Here is a tiny trained network, its code and every weight. The questions are about switching its units off for an input and a class, where a switched-off unit gives its printed mean instead of its output.

import numpy as np


def w(rows, s, z=0):
    codes = np.array(rows[::2]) - 128.0
    scale = np.full(codes.shape[1], s)
    scale[-1] = z or s
    return codes * scale


def norm(h):
    return h / np.sqrt((h * h).mean(-1, keepdims=True) + 1e-5)


def f(y):
    return y / 2 * (1 + np.tanh(0.7978845608 * (y + 0.044715 * y**3)))


def log_softmax(a):
    a = a - a.max(-1, keepdims=True)
    return a - np.log(np.exp(a).sum(-1, keepdims=True))


def net(x, mask):
    res = np.array(x, float).reshape(1, 5) / 4 @ E
    u = 0
    for l in range(3):
        y = f(norm(res) @ A[l][:, :-1].T + A[l][:, -1])
        res = res + np.where(mask[u : u + 7], y, B[l][:, -1]) @ B[l][:, :-1]
        u += 7
    return log_softmax(norm(res)[-1] @ U[:, :-1].T + U[:, -1])


A, B = {}, {}
E = w([
[149,76,120,106,76],'x0',
[86,124,169,176,89],'x1',
[176,168,255,114,124],'x2',
[109,118,134,50,62],'x3',
[107,81,149,92,169],'x4',
],0.0067)
A[0] = w([
[178,136,87,98,18,65],'L0N1',
[94,227,137,138,79,122],'L0N2',
[191,144,151,33,157,64],'L0N3',
[184,254,97,180,222,2],'L0N4',
[129,92,227,160,160,26],'L0N5',
[170,114,79,96,47,112],'L0N6',
[77,213,111,137,44,48],'L0N7',
],0.0089,0.0061)
B[0] = w([
[176,206,76,52,67,233],'L0N1',
[41,125,141,127,167,220],'L0N2',
[108,58,148,68,160,195],'L0N3',
[186,179,157,196,237,218],'L0N4',
[181,166,160,121,2,175],'L0N5',
[108,194,81,107,64,254],'L0N6',
[32,225,177,52,79,172],'L0N7',
],0.009,0.0024)
A[1] = w([
[255,237,158,152,72,165],'L1N1',
[193,52,178,25,167,11],'L1N2',
[116,192,33,139,133,136],'L1N3',
[163,103,248,177,71,4],'L1N4',
[149,103,194,182,177,14],'L1N5',
[153,111,157,38,68,112],'L1N6',
[182,181,217,182,231,25],'L1N7',
],0.0082,0.0041)
B[1] = w([
[101,32,97,191,39,253],'L1N1',
[145,50,251,58,197,171],'L1N2',
[108,50,156,181,122,201],'L1N3',
[164,111,180,197,55,182],'L1N4',
[186,69,74,115,142,147],'L1N5',
[192,95,159,100,152,224],'L1N6',
[254,136,119,215,175,213],'L1N7',
],0.0086,0.0045)
A[2] = w([
[120,90,50,175,157,145],'L2N1',
[88,196,180,102,176,3],'L2N2',
[70,103,47,132,183,36],'L2N3',
[184,85,122,99,49,68],'L2N4',
[81,207,176,149,133,123],'L2N5',
[83,163,112,52,82,191],'L2N6',
[44,245,178,141,140,61],'L2N7',
],0.012,0.006)
B[2] = w([
[10,62,67,126,173,218],'L2N1',
[62,114,196,75,48,124],'L2N2',
[48,61,29,16,173,162],'L2N3',
[104,240,112,102,49,210],'L2N4',
[105,166,208,223,166,148],'L2N5',
[151,211,134,92,213,253],'L2N6',
[25,199,254,150,157,158],'L2N7',
],0.0084,0.006)
U = w([
[30,211,217,177,169,99],'0',
[206,85,94,228,205,254],'1',
[198,83,181,195,41,195],'2',
[70,91,63,185,59,44],'3',
[201,32,216,40,212,109],'4',
[41,52,8,77,215,128],'5',
[155,208,50,33,49,140],'6',
],0.014,0.007)

Each question gives the input, the list of numbers given to net, and the class t.
The units are the neurons (one row each of A and B). Each row of codes is followed by its name. A weight is (code - 128) times the scale printed after its matrix; where a second scale follows, it is the last column's (A, B and U).
mask holds one flag per neuron, layer by layer. A switched-off neuron (its flag False) gives its mean, the last column of its row in B, instead of its output. The means were averaged over made-up inputs and are rounded, as every weight is.
A unit's drop is (log p(t) with every unit on - log p(t) with that unit switched off) / (log p(t) with every unit on - log p(t) with every unit switched off).
The circuit of an input: a set's keep is (log p(t) with only the set's units on - log p(t) with every unit switched off) / (log p(t) with every unit on - log p(t) with every unit switched off). Starting from the 12 units with the biggest drops (on a tie, the unit counted first), units are removed one at a time, each time the one whose removal leaves the highest keep (on an exact tie, the one counted first), for as long as the keep stays at least 0.8.
circuit, biggest first: the units of the circuit, biggest drop first
top k neurons: the k neurons with the biggest drops, biggest first
top k neurons in layer l: the k neurons of layer l with the biggest drops, biggest first
drop when u is switched off: that unit's drop, to one decimal
input [-7,-8,0,-1,6], class 1: circuit, biggest first -> [L0N4, L1N7]
input [7,5,-1,1,-7], class 6: circuit, biggest first -> [L0N1]
input [-8,7,-6,5,3], class 0: circuit, biggest first -> [L2N7, L1N1]
input [0,-5,-6,8,2], class 6: top 4 neurons in layer 0 -> [L0N2, L0N1, L0N4, L0N6]
input [-7,-8,-1,4,-2], class 1: top 2 neurons -> [L0N4, L1N7]
input [5,8,-6,0,-7], class 0: circuit, biggest first -> [L0N7, L1N1]
input [-6,-5,3,-3,6], class 1: top 2 neurons -> [L0N4, L1N7]
input [-2,8,8,-7,-4], class 2: top 4 neurons -> [L0N5, L1N4, L1N1, L2N6]
input [-4,-5,5,-2,1], class 1: top 2 neurons -> [L0N4, L1N7]
input [1,5,-4,-2,-5], class 0: top 3 neurons -> [L0N7, L1N1, L2N7]
input [1,6,-6,3,-7], class 0: top 2 neurons in layer 0 -> [L0N7, L0N2]
input [-8,-3,6,4,-3], class 1: top 2 neurons in layer 0 -> [L0N4, L0N6]
input [6,8,-8,-5,-8], class 5: top 2 neurons in layer 1 -> [L1N4, L1N1]
input [0,1,-1,1,8], class 4: circuit, biggest first -> [L1N2]
input [6,-2,-5,-6,-4], class 5: top 2 neurons in layer 2 -> [L2N1, L2N3]
input [1,1,2,-3,7], class 2: drop when L0N5 is switched off -> 0.7
input [-1,-3,5,-3,0], class 1: drop when L0N4 is switched off -> 0.4
input [-5,-8,-1,7,2], class 4: drop when L1N2 is switched off -> 0.1
input [-5,1,8,-2,-4], class 1: top 2 neurons -> [L1N7, L0N4]
input [4,1,3,-5,7], class 2: circuit, biggest first -> [L0N5]
